Below is a small trained network, with its code and all its weights. Each question gives an input and a class and asks what happens when units are switched off, that is, made to give their printed mean instead of their output.

import numpy as np


def w(rows, s, z=0):
    codes = np.array(rows[::2]) - 128.0
    scale = np.full(codes.shape[1], s)
    scale[-1] = z or s
    return codes * scale


def f(y):
    return np.maximum(y, 0)


def log_softmax(a):
    a = a - a.max(-1, keepdims=True)
    return a - np.log(np.exp(a).sum(-1, keepdims=True))


def net(x, mask):
    res = np.array(x, float).reshape(1, 5) / 4 @ E
    y = f(res @ A[0][:, :-1].T + A[0][:, -1])
    res = res + np.where(mask, y, B[0][:, -1]) @ B[0][:, :-1]
    return log_softmax(res[-1] @ U[:, :-1].T + U[:, -1])


A, B = {}, {}
E = w([
[110,95,65,160,122,125,156,108,133,132],'x0',
[8,78,133,63,97,88,79,70,155,95],'x1',
[118,137,74,100,3,153,167,201,224,87],'x2',
[157,148,174,69,197,149,242,78,132,39],'x3',
[131,133,119,145,116,129,121,101,143,125],'x4',
],0.013)
A[0] = w([
[94,107,121,175,82,110,58,210,154,142,183],'N0',
[187,157,105,149,143,163,179,189,126,116,211],'N1',
[198,135,143,176,156,160,121,150,102,249,212],'N2',
[120,108,153,130,134,48,100,97,92,154,183],'N3',
[49,91,165,82,112,81,137,112,161,86,144],'N4',
[85,126,127,144,183,85,124,68,112,152,148],'N5',
[69,71,132,81,139,53,44,98,129,118,176],'N6',
[168,85,168,147,176,90,165,56,44,109,215],'N7',
[131,141,115,162,91,110,84,136,98,199,255],'N8',
[149,92,127,158,153,106,48,109,74,202,198],'N9',
[122,149,130,51,78,159,132,153,207,91,186],'N10',
],0.011,0.0058)
B[0] = w([
[179,94,35,67,61,46,79,200,74,182,239],'N0',
[255,158,99,214,49,219,98,118,157,120,214],'N1',
[115,65,183,209,130,155,212,150,161,220,240],'N2',
[58,124,153,96,212,94,157,111,61,132,204],'N3',
[84,53,183,66,159,101,178,93,170,145,217],'N4',
[97,168,137,99,190,109,97,108,119,88,206],'N5',
[94,150,122,57,179,74,150,152,87,123,250],'N6',
[72,213,193,137,216,216,85,38,125,173,245],'N7',
[96,66,123,198,120,56,147,253,111,187,230],'N8',
[30,100,153,159,153,51,184,169,168,118,247],'N9',
[160,55,125,150,66,127,154,62,168,140,221],'N10',
],0.009,0.018)
U = w([
[101,16,196,179,126,117,254,114,183,154,250],'0',
[163,235,170,216,165,179,107,60,81,140,106],'1',
[83,135,135,102,167,48,112,141,58,102,22],'2',
[111,153,146,37,178,158,95,45,85,98,83],'3',
[214,106,84,198,52,114,64,155,88,151,139],'4',
[223,155,106,161,84,207,157,75,161,43,90],'5',
[149,78,48,17,77,81,71,114,94,136,146],'6',
],0.0089,0.0023)

Each question gives the input, the list of numbers given to net, and the class t.
The units are the neurons (one row each of A and B). Each row of codes is followed by its name. A weight is (code - 128) times the scale printed after its matrix; where a second scale follows, it is the last column's (A, B and U).
mask holds one flag per neuron, in row order. A switched-off neuron (its flag False) gives its mean, the last column of its row in B, instead of its output. The means were averaged over made-up inputs and are rounded, as every weight is.
A unit's drop is (log p(t) with every unit on - log p(t) with that unit switched off) / (log p(t) with every unit on - log p(t) with every unit switched off).
The circuit of an input: a set's keep is (log p(t) with only the set's units on - log p(t) with every unit switched off) / (log p(t) with every unit on - log p(t) with every unit switched off). Starting from all 11 units, units are removed one at a time, each time the one whose removal leaves the highest keep (on an exact tie, the one counted first), for as long as the keep stays at least 0.8.
circuit, biggest first: the units of the circuit, biggest drop first
top k neurons: the k neurons with the biggest drops, biggest first
drop when u is switched off: that unit's drop, to one decimal
input [0,-7,1,6,-7], class 5: circuit, biggest first -> [N1]
input [8,2,0,4,-4], class 3: circuit, biggest first -> [N2; N8]
input [-4,8,4,0,8], class 6: top 2 neurons -> [N2; N9]
input [-4,1,8,-6,-8], class 6: top 2 neurons -> [N0; N2]
input [3,-3,1,-6,-7], class 4: top 2 neurons -> [N0; N4]
input [-6,-7,4,1,2], class 5: top 3 neurons -> [N1; N0; N8]
input [-1,2,1,-8,-8], class 6: top 2 neurons -> [N0; N7]
input [-7,-7,0,1,4], class 1: top 2 neurons -> [N1; N0]
input [8,2,1,-8,-3], class 6: top 2 neurons -> [N0; N7]
input [5,5,8,0,6], class 6: top 2 neurons -> [N2; N0]
input [4,5,1,-7,7], class 6: top 2 neurons -> [N0; N7]
input [-8,5,0,0,0], class 2: top 4 neurons -> [N2; N7; N6; N1]
input [2,-8,2,-6,-2], class 4: top 2 neurons -> [N1; N0]
input [4,8,-7,2,-5], class 3: circuit, biggest first -> [N7]
input [-4,5,0,-3,5], class 2: drop when N1 is switched off -> 0.2
input [8,5,-4,-7,6], class 2: drop when N2 is switched off -> 0.0
input [2,7,1,-8,-8], class 6: drop when N2 is switched off -> 0.1
input [-1,6,-1,1,-3], class 3: top 4 neurons -> [N8; N2; N9; N0]
